Here is a tiny trained network, its code and every weight. The questions are about switching its units off for an input and a target symbol, where a switched-off unit gives its printed mean instead of its output.

import numpy as np


def w(rows, s, z=0):
    codes = np.array(rows[::2]) - 128.0
    scale = np.full(codes.shape[1], s)
    scale[-1] = z or s
    return codes * scale


def f(y):
    return y / 2 * (1 + np.tanh(0.7978845608 * (y + 0.044715 * y**3)))


def softmax(a):
    e = np.exp(a - a.max(-1, keepdims=True))
    return e / e.sum(-1, keepdims=True)


def log_softmax(a):
    a = a - a.max(-1, keepdims=True)
    return a - np.log(np.exp(a).sum(-1, keepdims=True))


def net(x, mask):
    ids = ['αβδμφω'.index(c) for c in x.split()]
    T = len(ids)
    res = E[ids] + P[:T]
    r = res
    for j in range(3):
        rows = slice(2 * j, 2 * j + 2)
        q, k, v = (r @ M[0][rows].T for M in (Q, K, V))
        z = softmax(np.where(np.tri(T) > 0, q @ k.T / 2**0.5, -1e9)) @ v
        o = O[0][rows]
        res = res + np.where(mask[j], z, o[:, -1]) @ o[:, :-1]
    y = f(res @ A[0][:, :-1].T + A[0][:, -1])
    res = res + np.where(mask[3:7], y, B[0][:, -1]) @ B[0][:, :-1]
    return log_softmax(res[-1] @ U[:, :-1].T + U[:, -1])


Q, K, V, O, A, B = {}, {}, {}, {}, {}, {}
E = w([
[144,130,170,102,130,151],'α',
[78,157,143,72,212,78],'β',
[84,57,85,100,219,174],'δ',
[6,181,134,70,147,167],'μ',
[64,150,171,188,51,104],'φ',
[93,180,79,121,157,114],'ω',
],0.023)
P = w([
[144,40,119,155,170,101],'0',
[122,26,87,49,37,64],'1',
[79,118,48,64,96,183],'2',
[76,101,109,86,52,127],'3',
[78,79,138,105,63,108],'4',
[81,114,125,128,108,195],'5',
[29,152,144,111,98,104],'6',
[1,74,195,156,154,132],'7',
[32,170,147,100,153,89],'8',
],0.0061)
Q[0] = w([
[54,142,213,67,91,173],'head 1',
[155,2,60,81,148,154],'head 1',
[93,21,74,132,199,87],'head 2',
[188,35,174,188,53,229],'head 2',
[210,86,142,207,188,52],'head 3',
[55,141,198,69,213,82],'head 3',
],0.0062)
K[0] = w([
[67,107,148,179,65,139],'head 1',
[136,179,178,62,117,62],'head 1',
[173,72,107,142,125,89],'head 2',
[62,91,111,68,113,104],'head 2',
[245,82,116,149,141,146],'head 3',
[89,135,130,177,76,93],'head 3',
],0.012)
V[0] = w([
[109,33,99,132,125,166],'head 1',
[111,92,44,214,125,105],'head 1',
[189,167,114,91,31,140],'head 2',
[84,213,107,88,86,93],'head 2',
[123,77,236,166,175,128],'head 3',
[129,118,122,100,254,57],'head 3',
],0.0078)
O[0] = w([
[183,111,87,126,145,214,150],'head 1',
[109,78,1,117,138,115,114],'head 1',
[215,111,108,169,110,166,2],'head 2',
[125,124,66,125,178,173,134],'head 2',
[71,58,207,117,130,199,136],'head 3',
[189,49,156,123,80,9,187],'head 3',
],0.0091,0.008)
A[0] = w([
[80,177,234,155,154,137,178],'neuron 1',
[142,93,97,157,148,88,19],'neuron 2',
[43,144,172,171,254,148,253],'neuron 3',
[58,116,74,210,41,120,94],'neuron 4',
],0.0082,0.0028)
B[0] = w([
[178,247,96,143,112,158,189],'neuron 1',
[120,142,92,141,161,141,132],'neuron 2',
[148,127,81,98,119,113,253],'neuron 3',
[71,53,209,92,82,117,141],'neuron 4',
],0.011,0.018)
U = w([
[216,102,192,115,37,211,241],'α',
[70,158,254,180,181,147,116],'β',
[79,61,187,111,108,232,252],'δ',
[111,143,179,115,86,219,16],'μ',
[42,140,239,212,187,208,28],'φ',
[160,103,75,236,23,126,202],'ω',
],0.0067,0.0029)

Each question gives the input, a string of symbols that net reads in full, and the target symbol t.
The units are the heads (2 rows each of Q, K, V and O) and the neurons (one row each of A and B). Each row of codes is followed by its name. A weight is (code - 128) times the scale printed after its matrix; where a second scale follows, it is the last column's (O, A, B and U).
mask holds one flag per unit, heads first, then neurons. A switched-off unit (its flag False) gives its mean, the last column of its rows in O or B, instead of its output. The means were averaged over made-up inputs and are rounded, as every weight is.
A unit's drop is (log p(t) with every unit on - log p(t) with that unit switched off) / (log p(t) with every unit on - log p(t) with every unit switched off).
The circuit of an input: a set's keep is (log p(t) with only the set's units on - log p(t) with every unit switched off) / (log p(t) with every unit on - log p(t) with every unit switched off). Starting from all 7 units, units are removed one at a time, each time the one whose removal leaves the highest keep (on an exact tie, the one counted first), for as long as the keep stays at least 0.8.
circuit, biggest first: the units of the circuit, biggest drop first
unit that matters most: the unit with the biggest drop
top k neurons: the k neurons with the biggest drops, biggest first
which heads matter: for each layer, one digit per head in row order, 1 if its drop is at least 0.15 and else 0, layers parted by /
drop of u: that unit's drop, to one decimal
input β α δ δ φ, target δ: which heads matter -> 100
input δ α δ α β φ ω, target δ: which heads matter -> 101
input α φ β ω δ δ β δ, target μ: circuit, biggest first -> [head 3; neuron 3; neuron 1; head 1]
input β ω β δ δ β β δ, target β: circuit, biggest first -> [head 1; head 2]
input δ β β δ β δ β μ, target μ: unit that matters most -> neuron 1
input φ μ β β β α β δ β, target μ: circuit, biggest first -> [head 3; neuron 3; neuron 1]
input δ α δ β α β δ δ β, target δ: which heads matter -> 100
input α β β β β φ, target δ: top 2 neurons -> [neuron 4; neuron 1]
input μ μ δ μ μ δ φ μ, target μ: which heads matter -> 001
input β μ δ β μ φ α β δ, target μ: drop of neuron 3 -> 0.6
input δ β β β δ, target β: drop of neuron 3 -> 0.2
input μ α δ δ β β φ β ω, target δ: drop of head 3 -> 0.2
